Facts:
β 740 <- bagren banok bove brigok brizi defovak drizapok drustur femim gidre gusta katoklas kidro kladrol klesto kurimil mubro neskek plunil renu ruskas skedur stidra stiflur stufun vafler vitrigu
β 482 <- balivas bople brasim bruplatu fasker kebe kletin kura midunuk mufepler pebul stugeda trebro
β 172 <- bebrer bukanon degagras flakliklos foplin klibrar klurek satim skemal skiber stazo stuskodil timum trave trigri
β 908 <- bedral boskovak bregris degi gregri keplin madros nagin naklo plevimek pluplol stali tragrodir tremal trevil vugil
β 435 <- bridrar butru dresku fabor fluku fubi gonave grabo gregro grofo kleflom kligrir klurel labil moplu mugrukla muva pliva riner stugral vaplitrok
β 50 <- brisuk bukla fasi flafo kimur klatis klatrak kletak mutan nenek pabrik pepuzak puve riska ruso stalu tradrun
β 550 <- didrir dofek droflugum feme fistus flostu gazi gegegek grugra guplile kalu kapapal kliklok klogi ludres meflal meskan mirun nifur nopli nukluk plofim refal rugrak stagri tazu tuplos vedrom vugutrok zodreklu
[bagren defovak fasi gregri stalu] Ψ kimur
[bagren bukanon fasi flafo katoklas labil rugrak] Ψ klatis
[bedral tradrun] Ψ kliklok
[bedral bove bregris brisuk bukanon katoklas kidro klesto labil tradrun vafler] Ψ mutan
[bople] Ψ boskovak
[bove bregris fasi fasker flafo gegegek guplile klatis mubro mutan plevimek pliva puve refal skiber trevil] Ψ kebe
[bove kidro neskek stufun] Ψ riska
[brasim] Ψ grabo
[bridrar] Ψ mirun
[brigok fabor] Ψ rugrak
[brisuk stazo] Ψ meflal
[brizi stugeda vafler] Ψ puve
[brizi] Ψ mugrukla
[bukla didrir skiber] Ψ flostu
[butru mufepler] Ψ kapapal
[butru trave] Ψ zodreklu
[degagras drizapok meskan] Ψ kleflom
[degi klurek] Ψ foplin
[degi] Ψ fluku
[dofek mirun trevil] Ψ ruskas
[dresku satim] Ψ trebro
[dresku gusta kurimil ruskas stugral tradrun] Ψ bregris
[drizapok nukluk stuskodil] Ψ moplu
[drizapok fistus flostu fluku grofo neskek] Ψ stali
[fabor] Ψ bukla
[feme gregro kletin kurimil neskek] Ψ fasi
[femim] Ψ stidra
[flafo kletak plevimek trevil vugutrok] Ψ nopli
[flakliklos vedrom] Ψ pliva
[fubi midunuk vugil] Ψ trigri
[gazi] Ψ muva
[gregri skemal stidra tremal] Ψ tuplos
[gregro meskan stali] Ψ gegegek
[gregro] Ψ bagren
[grofo neskek vitrigu] Ψ gregri
[grugra] Ψ plevimek
[guplile meflal pluplol stalu] Ψ bukanon
[keplin kligrir refal] Ψ drustur
[kidro mirun] Ψ grugra
[kladrol tazu] Ψ kidro
[klesto] Ψ kura
[kletin] Ψ defovak
[klibrar] Ψ droflugum
[klibrar] Ψ klurel
[kligrir] Ψ gusta
[kligrir mufepler] Ψ tradrun
[klogi] Ψ keplin
[klogi] Ψ kalu
[moplu] Ψ gregro
[mufepler] Ψ klogi
[mufepler] Ψ stazo
[muva ruso tremal] Ψ dofek
[nagin tazu] Ψ guplile
[nagin] Ψ plunil
[nifur] Ψ drizapok
[pabrik pepuzak] Ψ vafler
[pabrik] Ψ vugil
[pebul stiflur] Ψ feme
[refal] Ψ tremal
[ruso stagri] Ψ skiber
[satim] Ψ neskek
[satim] Ψ refal
[skedur] Ψ fasker
[stagri] Ψ gazi
[stidra trevil] Ψ fubi
[tradrun] Ψ brasim
[trave] Ψ nukluk
[trebro] Ψ naklo
[vaplitrok] Ψ klesto
[vedrom] Ψ renu
[bagren banok bedral bople boskovak brasim bregris brisuk bruplatu bukanon bukla degi didrir dresku drizapok droflugum fasi fasker feme femim fistus flostu foplin fubi gegegek gonave grabo gregro guplile kapapal katoklas keplin klatis kleflom kletin klibrar kliklok klurek klurel kurimil ludres madros meflal midunuk mutan muva nagin nenek nopli nukluk plevimek plunil puve refal riska rugrak skedur skemal stagri stali stalu stidra stufun stuskodil tazu timum trave trebro trevil vafler vedrom vugil vugutrok] μ 958
[balivas bebrer bove bridrar brigok brizi butru defovak degagras dofek drustur fabor flafo flakliklos fluku gazi gidre gregri grofo grugra gusta kalu kebe kidro kimur kladrol klatrak klesto kletak kligrir klogi kura labil meskan mirun moplu mubro mufepler mugrukla naklo neskek nifur pabrik pebul pepuzak pliva plofim pluplol renu riner ruskas ruso satim skiber stazo stiflur stugeda stugral tradrun tragrodir tremal trigri tuplos vaplitrok vitrigu zodreklu] μ 788

Known rows:
19 -24 22 -26 32 -4 -2 2 18 3 28 21 14 4 -31 2 12 13 5 -7 0 1 -23 -20 36 11 19 42 -9 -19 -8 15 1 12 -4 -13 -24 -2 -3 -1 14 -39 -15 -9: klatrak
27 -17 24 -15 32 -22 -4 -6 15 14 32 12 4 -2 -27 -34 -18 24 -4 14 6 -26 -3 10 5 7 23 17 -15 -16 -13 3 -35 11 -3 -21 -36 16 18 -13 22 -27 18 11: bople
28 -10 23 -24 38 -5 -13 14 24 22 24 21 18 -2 -35 10 7 9 -2 -7 9 3 -22 -13 34 26 1 47 -15 -23 -5 12 -2 13 -2 -12 -18 -2 -17 1 22 -45 -7 -9: ruso
12 -9 29 -14 35 -17 15 16 18 24 31 5 -3 -12 -24 -32 -24 25 -17 0 -5 -28 -18 -9 5 10 34 30 -13 -24 -11 -2 -28 4 -20 -4 -2 5 6 0 15 -10 14 11: stali
10 4 26 -12 55 -6 12 24 -10 20 27 -17 -1 -30 -17 -1 -3 19 -19 -5 -19 -25 -18 17 -8 -5 23 30 -9 -28 -5 7 -41 -14 -19 3 10 -19 42 1 25 -24 17 9: drizapok
18 -6 21 -16 46 -9 19 19 2 20 12 -5 -2 -33 -28 -17 -7 14 -24 1 -10 -12 -23 -14 7 1 17 36 -24 -25 -4 0 -43 6 0 -20 1 -5 19 8 21 -18 3 19: gregro
19 -23 25 -19 44 8 2 23 7 2 20 0 8 -14 -32 9 33 8 -4 -15 -4 3 -27 -16 17 13 7 44 -32 -15 -9 15 -10 -4 10 -7 -15 -12 6 12 14 -33 -14 -7: vaplitrok
5 -14 27 -16 60 -3 7 19 -6 18 20 -13 -13 -29 -31 0 -4 17 -13 -1 -11 -23 -26 8 2 -5 17 32 -22 -26 -10 4 -49 -8 -19 -2 3 -10 32 1 15 -15 22 19: klurek
42 -32 18 -20 41 22 -1 17 18 -7 22 -3 13 -9 -21 25 19 9 5 -13 -3 -3 -20 -6 23 27 23 23 -14 -26 -6 13 8 2 16 -32 -27 2 2 -8 22 -34 -1 7: klogi
20 -14 33 0 51 -18 3 -3 18 16 13 -1 -6 -14 -20 -24 -14 25 -8 5 -4 -28 -16 5 9 5 25 34 -24 -15 -10 -8 -27 1 -4 -3 -14 14 7 3 18 -20 13 14: keplin
27 -24 31 -20 24 -6 -11 10 25 1 41 14 24 15 -24 -26 9 15 13 -5 7 -10 -13 0 8 25 24 25 -15 -11 -18 13 7 -9 5 -6 -39 4 -10 0 19 -32 -4 -17: kura
42 -21 17 -14 32 3 15 20 3 13 23 -13 4 -25 -19 -11 -22 8 -17 -4 -8 -13 -11 -13 6 9 23 14 -3 -42 -9 4 -28 9 -5 -37 -24 9 17 -4 19 -7 5 31: feme
25 -19 28 -14 32 -25 -2 -3 14 16 33 11 3 -3 -23 -37 -20 24 -4 10 6 -27 -3 7 2 8 24 17 -11 -19 -16 0 -30 9 -4 -16 -31 16 14 -11 19 -24 17 11: bruplatu
17 -13 33 -11 46 -20 -3 4 15 20 14 4 3 -23 -28 -31 -15 18 -6 6 0 -14 -15 5 0 1 13 33 -21 -13 -15 0 -44 2 -6 -7 -22 7 10 1 23 -21 7 10: nagin
13 -11 35 1 58 -7 2 16 -8 9 26 -27 -12 -26 -12 -8 -7 16 -19 -8 -16 -21 -17 8 -12 -3 13 29 -5 -28 -13 16 -37 -16 -23 14 -5 -13 35 14 19 -16 4 12: plunil
13 -4 29 0 61 -3 3 11 -13 13 27 -22 -13 -22 -14 -1 -2 17 -16 -2 -14 -27 -19 14 -6 -7 14 26 -5 -27 -8 13 -40 -13 -20 9 -3 -11 41 9 16 -19 10 12: banok
16 -6 30 -13 53 11 -10 29 -1 4 31 -17 13 -11 -23 20 29 8 -1 -20 -11 -8 -23 12 -2 10 6 39 -17 -21 -10 22 -11 -28 -7 15 -8 -28 15 18 21 -36 -10 -15: kladrol
11 -11 26 -13 54 13 -7 26 -6 1 37 -14 6 -2 -22 21 32 12 3 -16 -13 -16 -23 9 7 5 18 35 -16 -20 -9 26 -8 -24 -10 13 -6 -27 24 10 15 -35 -3 -14: gidre
18 4 30 -1 60 -7 -1 19 -5 18 20 -24 -6 -31 -14 -3 -7 12 -16 -9 -15 -21 -18 14 -10 -5 10 31 -12 -27 -9 9 -41 -17 -14 9 -4 -14 35 13 26 -22 10 13: stufun
28 -13 27 -29 33 -4 -11 15 21 19 18 16 26 -8 -35 -4 9 3 3 -11 2 9 -20 -16 25 15 4 49 -19 -21 -10 11 -7 8 2 -15 -25 -5 -14 6 28 -42 -18 -10: flafo

Rows:
No name comes twice in this set of rows, the named rows included.
2 -17 25 -11 47 15 -4 23 -5 2 39 -18 1 1 -28 16 23 3 5 -17 -4 -20 -32 -10 15 1 15 41 -29 -29 -14 21 -6 -30 -18 12 -16 -19 1 12 0 -15 -9 -2 | trigri
43 -28 23 -7 34 0 7 16 4 8 31 -14 -11 -19 -17 -13 -29 10 -20 -11 -1 -9 -15 -22 3 19 18 10 0 -46 -13 14 -24 7 -13 -28 -26 10 9 -1 12 -4 3 36 | nopli
25 -10 27 -4 55 -13 2 9 4 23 19 -2 -22 -20 -27 -6 -12 17 -25 -1 0 -16 -25 -11 14 11 3 33 -20 -34 -6 8 -37 8 -9 -8 -4 3 10 9 13 -21 11 25 | muva
4 -23 27 -22 51 13 -6 27 -1 0 30 -8 1 -6 -30 20 32 11 7 -14 -6 -14 -31 0 12 7 16 43 -30 -19 -12 17 -14 -18 -12 8 -9 -24 12 7 11 -28 2 -3 | bebrer
24 -8 26 -16 30 -16 11 5 19 22 13 4 6 -24 -21 -26 -28 16 -18 -1 -9 -7 -16 -21 18 -3 24 35 -5 -26 -4 -4 -26 11 -9 -18 -16 12 1 4 20 -13 -8 15 | fasi
28 -23 32 -17 19 -7 -8 23 30 3 50 9 17 17 -19 -29 0 17 5 -14 8 -15 -16 -17 3 36 30 25 -10 -23 -20 15 20 -15 -8 -1 -30 2 -25 5 12 -17 -11 -16 | kebe
20 -22 31 2 53 -5 11 4 5 5 10 -7 -22 -26 -16 -12 -7 21 -20 -3 -8 -15 -22 -13 13 6 18 33 -18 -21 -7 2 -30 6 -1 -8 -8 8 18 13 9 -15 0 21 | grabo
20 -10 36 1 47 -16 0 5 21 15 17 -3 -6 -16 -20 -32 -20 21 -12 0 -2 -21 -17 -3 2 10 21 33 -20 -19 -13 -5 -24 -3 -9 3 -18 12 -2 7 18 -9 7 15 | bregris
15 -6 34 3 56 18 -2 23 5 -1 33 -21 -1 -4 -10 24 26 17 0 -21 -15 -26 -27 4 8 16 22 36 -15 -26 -5 16 11 -30 -8 20 -2 -20 9 17 12 -28 -9 -8 | drustur
19 -17 25 -12 39 -19 6 -8 13 15 13 10 -6 -14 -25 -21 -24 16 -14 8 -1 -11 -17 -13 24 1 19 33 -4 -24 -7 2 -33 22 -13 -20 -22 11 15 -1 16 -24 -2 15 | nenek
10 -20 35 -2 54 0 7 22 0 8 13 -22 -8 -37 -19 -11 -4 16 -12 -11 -15 -15 -26 -2 -9 -4 18 37 -21 -25 -19 3 -42 -16 -16 7 -7 -5 19 12 15 -4 7 19 | bukanon
24 -15 24 -17 48 3 -3 22 6 10 23 5 4 -7 -33 13 25 8 -3 -17 2 -2 -28 -17 23 20 2 45 -32 -22 -5 21 -11 -2 5 -5 -11 -14 -1 11 15 -38 -9 -5 | bridrar

The same nodes again, as new rows of numbers:
Known rows:
-15 1 2 11 -40 13 -33 -5 38 29 30 17 11 -4 -44 80 16 -10 57 -60 -14 -20 -61 -9 13 2 3 23: skemal
0 -15 -12 -10 41 -26 -3 20 -33 -9 -14 16 -28 -18 -27 -18 -12 -21 -2 59 55 76 32 9 -35 -2 -10 15: drustur
11 10 15 10 -8 12 -9 15 8 20 41 1 1 8 31 20 -14 -12 10 -34 -31 -23 11 8 3 13 0 16: refal
59 2 -1 9 17 -17 -7 43 -40 -19 9 -8 -4 -23 -10 27 -4 13 -5 4 58 11 21 -28 -48 21 44 38: femim
-8 -18 -5 8 -2 -26 32 -38 10 -2 -13 -11 0 16 -5 -31 -3 -12 -11 36 -1 -2 -3 -17 6 4 19 -52: fabor
5 -9 8 -39 -6 -6 -30 26 -26 11 16 3 -23 -9 -10 23 42 51 -4 -54 -17 -5 9 -19 -5 13 -34 56: brisuk
2 -6 -16 35 -25 44 19 -20 17 12 -7 -30 36 -10 49 -5 -3 1 -20 -44 -12 -46 -1 1 11 25 5 -9: bople
3 7 24 11 -5 12 -9 10 8 -1 21 0 9 13 25 13 -3 0 14 -37 -22 -43 -6 8 -2 19 2 13: vedrom
0 -32 -11 4 -3 -31 19 -54 27 10 17 -8 -11 -2 0 -20 -16 -30 -37 23 -7 21 9 -12 1 -3 -6 -36: kligrir
11 25 17 8 -4 13 -2 17 14 -3 31 2 7 6 26 20 -1 0 19 -41 -32 -35 -1 4 -10 12 8 12: vugutrok
-9 22 15 20 -2 28 -4 39 8 13 17 13 -1 2 22 18 -16 -2 32 -20 -27 -29 -3 12 21 25 16 21: flostu
-19 26 1 -33 3 21 -17 58 -32 4 -7 6 -17 -21 -16 26 37 57 28 -24 -10 -2 -1 -6 4 5 -29 46: klatis
12 -28 -1 -21 41 -47 -8 9 -34 -21 -5 12 -38 -2 -20 -21 -4 -12 -9 45 50 55 36 -16 -43 2 -2 9: gusta
17 29 -35 27 8 -32 9 -46 28 -10 -3 -14 6 15 33 -27 -23 -10 -42 49 -7 32 -1 6 25 -31 25 -39: tremal
-9 2 -12 6 0 8 34 -22 25 -6 -17 3 22 -7 0 -26 -7 -17 -8 40 8 12 -3 0 -22 -22 -18 -49: mugrukla
-21 5 -19 -43 35 -39 -16 -23 -30 -13 -7 8 -17 5 -41 12 30 56 28 -29 -13 32 17 -3 -15 -5 -42 -15: kletak
0 5 17 26 -1 39 -12 5 0 4 2 -2 14 4 29 9 -12 -7 15 -48 -5 -33 -6 25 -5 25 5 21: ludres
-20 35 0 2 30 8 0 -5 11 3 0 23 7 5 -1 5 -37 -21 46 6 -25 31 6 39 0 -19 -26 -36: tuplos
40 -6 20 0 13 -17 6 54 -41 -13 10 -8 -18 -13 -9 -5 13 17 -15 17 49 -1 15 -25 -37 32 35 49: stufun
-62 -28 -4 -3 -13 8 -29 -58 38 11 -14 31 0 21 -58 18 12 -15 55 -39 3 6 -42 20 1 -16 -32 -17: bebrer

Rows:
No name comes twice in this set of rows, the named rows included.
-49 -28 2 -13 -19 -35 -21 -51 43 17 24 38 -15 20 -71 37 12 -15 58 -33 -20 11 -38 -1 19 -13 -17 -24 | satim
1 26 -23 18 6 -16 7 -30 28 0 -14 -17 -2 12 37 -32 -16 -9 -44 58 -5 30 -2 20 30 -35 5 -30 | naklo
3 -18 -11 -5 -10 9 32 -9 3 6 -30 3 13 -8 -15 -27 -23 -27 -7 50 4 19 1 10 34 -21 9 -53 | moplu
23 42 -28 32 -28 24 11 33 14 2 -16 -29 19 -5 49 -11 -19 -3 -44 49 -3 -12 -21 6 58 -18 44 12 | stali
45 44 -16 36 -31 8 5 6 29 -21 4 -32 46 -12 54 -2 -2 11 -55 26 3 -15 -24 6 -1 -34 28 4 | vugil
-24 9 -26 -42 39 -50 -22 -28 -31 2 -5 13 -32 10 -39 17 15 47 31 -38 -14 35 18 -8 -1 18 -26 -12 | ruso
-2 -2 2 -11 49 -36 2 14 -32 -31 -28 4 -16 -1 -28 -29 -1 7 0 42 64 42 26 2 -39 2 8 -3 | renu
17 2 4 5 -37 30 29 9 12 26 14 -22 22 -8 39 -2 2 3 -16 -16 -52 -50 -5 -18 31 19 10 -12 | kletin
31 -8 3 9 11 4 -14 33 -46 -26 -24 -11 -4 -15 6 -4 9 12 -13 4 75 -3 13 -19 -42 34 36 56 | banok
55 -20 6 -10 5 -11 -1 59 -57 -9 -14 -7 -10 -12 -20 1 -9 12 -6 9 61 -5 8 -18 -2 25 56 42 | drizapok
29 26 -8 33 -27 21 21 15 24 10 15 -17 31 -36 29 21 -1 -17 -17 16 2 -12 -9 -22 -16 -6 20 -10 | fubi
2 -11 13 1 -10 47 -16 29 4 20 8 8 4 -9 31 10 -20 -34 2 -28 -17 -16 9 30 8 -2 -26 42 | kapapal
-41 17 -18 -56 34 -2 -13 21 -34 -6 -30 29 -19 -3 -47 4 15 39 35 0 -14 38 15 13 19 -22 -45 -4 | kimur
16 -12 17 -1 -17 34 -10 27 -5 9 6 8 16 2 17 13 -25 -14 7 -37 -20 -29 7 24 28 4 2 15 | nukluk

Now the same nodes, written a new way:
Known rows:
-14 -9 6 -13 18 -17 -32 -11 -32 21 -28 5 -4 55: trebro
8 -26 -23 2 13 -17 34 6 29 -8 16 22 6 -13: klogi
-30 -19 -20 -41 25 -30 -12 -11 2 25 -31 29 -43 38: mufepler
23 -6 -3 -20 0 -9 31 -10 41 -24 -14 30 -22 -15: tradrun
23 -34 12 15 2 3 9 1 10 -8 23 8 29 4: kapapal
6 -9 -29 -22 11 0 19 -9 43 -7 14 6 0 -5: vaplitrok
17 -25 17 9 -2 -4 16 -13 28 -4 23 -11 26 6: meflal
2 -2 13 -7 9 25 -3 -15 -25 2 -18 10 -6 43: madros
15 9 3 32 -20 27 5 -21 6 31 23 15 -20 21: klurek
2 -1 19 1 -2 8 -24 -6 12 -2 -28 9 11 36: stali
1 -13 -29 -26 -12 -13 7 8 27 11 7 -6 -25 -13: neskek
10 -16 16 32 -10 4 6 -1 23 -3 11 -5 38 -6: flostu
17 -10 -11 21 0 14 12 -1 0 -13 8 -32 13 26: fubi
13 -20 6 -14 -16 3 -11 -7 11 12 14 -29 -17 3: bagren
14 -18 16 -3 4 17 28 -5 -19 3 30 -8 42 5: droflugum
16 4 -4 -20 -6 -4 40 -8 40 -24 -18 13 -16 -15: kletak
10 -4 -28 -23 8 -5 15 7 41 -7 14 3 18 0: mugrukla
7 -7 -29 -23 10 20 25 10 13 -4 17 12 12 -1: riner
6 -14 -19 4 8 -19 33 8 37 -10 15 9 21 -13: gazi
15 -9 6 26 -22 31 4 -18 17 26 21 23 -36 32: trave

Rows:
No name comes twice in this set of rows, the named rows included.
-6 -2 6 6 7 6 1 -31 12 -4 -33 -11 -23 42 | trevil
-18 -8 14 -17 13 -28 -34 -20 -6 21 -31 -6 -9 57 | fasker
-9 4 -15 -37 15 10 15 1 -1 -1 -17 30 -9 30 | tragrodir
21 -15 6 -12 -8 -4 -12 -8 -2 17 16 -24 1 3 | plunil
-23 -5 -1 -7 12 -14 -9 -11 -42 15 -36 -19 -20 62 | midunuk
13 13 -25 6 -18 -8 16 -3 52 21 20 33 -18 15 | skiber
6 -11 -14 -9 4 -23 31 4 44 -8 14 4 28 -11 | grugra
-19 -10 11 -25 17 -4 -21 -9 -45 25 -27 3 -4 54 | bruplatu
15 -1 7 25 -28 24 7 -18 26 27 22 14 -24 31 | stuskodil
4 -11 -30 -21 7 -2 17 -9 55 -7 13 1 -7 -3 | labil
-13 -2 10 7 4 24 -11 -22 2 8 -31 5 -6 27 | degi
12 11 -23 -2 -13 -8 24 -14 48 23 22 32 -34 18 | flakliklos
19 2 -3 -30 -3 11 44 5 7 -19 -10 28 -11 -11 | klatrak
10 -18 -4 18 5 19 2 -25 20 1 11 -14 3 5 | dresku

